Below are the code and all the weights of a small trained network. Each question names an input and a class and asks about switching units off, where a switched-off unit gives its printed mean instead of its output.

import numpy as np


def w(rows, s, z=0):
    codes = np.array(rows[::2]) - 128.0
    scale = np.full(codes.shape[1], s)
    scale[-1] = z or s
    return codes * scale


def norm(h):
    return h / np.sqrt((h * h).mean(-1, keepdims=True) + 1e-5)


def f(y):
    return np.maximum(y, 0)


def log_softmax(a):
    a = a - a.max(-1, keepdims=True)
    return a - np.log(np.exp(a).sum(-1, keepdims=True))


def net(x, mask):
    res = np.array(x, float).reshape(1, 6) / 4 @ E
    u = 0
    for l in range(4):
        y = f(norm(res) @ A[l][:, :-1].T + A[l][:, -1])
        res = res + np.where(mask[u : u + 9], y, B[l][:, -1]) @ B[l][:, :-1]
        u += 9
    return log_softmax(norm(res)[-1] @ U[:, :-1].T + U[:, -1])


A, B = {}, {}
E = w([
[97,161,135],'x0',
[132,122,127],'x1',
[148,128,255],'x2',
[123,137,127],'x3',
[194,212,105],'x4',
[123,128,126],'x5',
],0.003)
A[0] = w([
[85,93,168,68],'0.n1',
[133,74,156,72],'0.n2',
[168,84,107,74],'0.n3',
[150,88,107,86],'0.n4',
[107,144,102,53],'0.n5',
[32,206,146,155],'0.n6',
[52,228,183,71],'0.n7',
[2,246,157,180],'0.n8',
[137,111,235,251],'0.n9',
],0.0035,0.0025)
B[0] = w([
[92,123,97,147],'0.n1',
[102,189,112,140],'0.n2',
[152,118,171,131],'0.n3',
[135,153,159,132],'0.n4',
[156,115,116,128],'0.n5',
[198,30,124,174],'0.n6',
[136,102,84,153],'0.n7',
[252,23,112,199],'0.n8',
[122,93,19,253],'0.n9',
],0.0034,0.0035)
A[1] = w([
[108,119,135,8],'1.n1',
[75,127,125,140],'1.n2',
[163,137,102,144],'1.n3',
[113,141,100,120],'1.n4',
[163,137,102,142],'1.n5',
[124,136,182,96],'1.n6',
[157,153,95,171],'1.n7',
[141,131,254,103],'1.n8',
[124,73,123,78],'1.n9',
],0.0089,0.0015)
B[1] = w([
[124,112,139,133],'1.n1',
[141,86,149,170],'1.n2',
[105,112,160,213],'1.n3',
[142,85,126,159],'1.n4',
[110,113,154,212],'1.n5',
[118,128,96,157],'1.n6',
[108,99,157,214],'1.n7',
[138,82,3,229],'1.n8',
[133,157,188,253],'1.n9',
],0.007,0.0029)
A[2] = w([
[239,217,145,197],'2.n1',
[188,196,84,127],'2.n2',
[125,131,205,137],'2.n3',
[224,254,110,249],'2.n4',
[97,180,147,108],'2.n5',
[81,133,75,50],'2.n6',
[139,9,175,212],'2.n7',
[49,174,39,76],'2.n8',
[209,214,157,165],'2.n9',
],0.0037,0.0016)
B[2] = w([
[88,70,171,140],'2.n1',
[79,77,169,134],'2.n2',
[144,150,62,150],'2.n3',
[42,3,175,138],'2.n4',
[160,123,102,128],'2.n5',
[133,120,98,132],'2.n6',
[184,248,105,254],'2.n7',
[164,46,69,133],'2.n8',
[50,118,185,135],'2.n9',
],0.0039,0.0055)
A[3] = w([
[109,188,167,37],'3.n1',
[232,194,90,77],'3.n2',
[68,132,149,100],'3.n3',
[121,153,18,181],'3.n4',
[209,77,149,247],'3.n5',
[102,143,124,77],'3.n6',
[5,26,167,149],'3.n7',
[38,121,85,51],'3.n8',
[189,123,32,214],'3.n9',
],0.0031,0.0016)
B[3] = w([
[139,121,112,131],'3.n1',
[134,161,174,193],'3.n2',
[122,96,135,131],'3.n3',
[252,109,145,195],'3.n4',
[99,226,164,252],'3.n5',
[96,124,139,128],'3.n6',
[84,175,241,176],'3.n7',
[148,101,154,135],'3.n8',
[181,197,189,246],'3.n9',
],0.0033,0.0032)
U = w([
[167,29,2,147],'0',
[142,150,158,164],'1',
[138,159,160,152],'2',
[142,141,161,134],'3',
[146,147,156,118],'4',
[41,65,211,97],'5',
[9,195,30,2],'6',
],0.0092,0.0084)

Each question gives the input, the list of numbers given to net, and the class t.
The units are the neurons (one row each of A and B). Each row of codes is followed by its name. A weight is (code - 128) times the scale printed after its matrix; where a second scale follows, it is the last column's (A, B and U).
mask holds one flag per neuron, layer by layer. A switched-off neuron (its flag False) gives its mean, the last column of its row in B, instead of its output. The means were averaged over made-up inputs and are rounded, as every weight is.
A unit's drop is (log p(t) with every unit on - log p(t) with that unit switched off) / (log p(t) with every unit on - log p(t) with every unit switched off).
The circuit of an input: a set's keep is (log p(t) with only the set's units on - log p(t) with every unit switched off) / (log p(t) with every unit on - log p(t) with every unit switched off). Starting from the 12 units with the biggest drops (on a tie, the unit counted first), units are removed one at a time, each time the one whose removal leaves the highest keep (on an exact tie, the one counted first), for as long as the keep stays at least 0.8.
units of the circuit, in order: the units of the circuit, biggest drop first
most important unit: the unit with the biggest drop
k most important neurons: the k neurons with the biggest drops, biggest first
top k neurons in layer l: the k neurons of layer l with the biggest drops, biggest first
drop when u is switched off: that unit's drop, to one decimal
input [-3,4,-5,6,-2,-7], class 2: units of the circuit, in order => (1.n8 0.n9)
input [-6,-4,6,-4,2,2], class 0: units of the circuit, in order => (1.n8)
input [3,-1,8,-4,8,8], class 0: units of the circuit, in order => (1.n8 1.n9)
input [4,3,6,5,-5,3], class 0: 2 most important neurons => (1.n8 1.n3)
input [-3,5,-5,5,-7,-6], class 5: 2 most important neurons => (1.n8 0.n8)
input [0,1,-5,7,-3,2], class 3: units of the circuit, in order => (1.n8 0.n9)
input [-6,5,-5,3,-8,1], class 5: 2 most important neurons => (1.n8 0.n8)
input [0,-4,-5,-6,-4,8], class 2: 3 most important neurons => (1.n8 0.n9 1.n2)
input [2,1,-3,0,7,0], class 5: 2 most important neurons => (1.n8 0.n9)
input [-1,-7,-5,3,-5,6], class 1: 2 most important neurons => (1.n8 0.n9)
input [-6,-2,6,-6,-2,2], class 0: 2 most important neurons => (1.n8 0.n8)
input [0,0,-5,-7,-4,-1], class 3: top 2 neurons in layer 1 => (1.n8 1.n2)
input [1,-3,7,-5,6,3], class 0: top 2 neurons in layer 2 => (2.n7 2.n4)
input [0,1,7,-3,-7,1], class 0: most important unit => 1.n8
input [2,-4,-2,6,-6,8], class 2: top 2 neurons in layer 0 => (0.n8 0.n6)
input [7,-6,8,7,0,8], class 0: drop when 1.n8 is switched off => 0.7
input [-2,0,5,-2,8,-6], class 5: drop when 2.n4 is switched off => 0.2
input [2,-3,-5,-4,8,3], class 5: drop when 1.n7 is switched off => 0.0
input [-1,1,3,-2,7,-1], class 5: drop when 1.n7 is switched off => -0.1
input [-1,0,-3,5,-8,7], class 5: most important unit => 3.n9
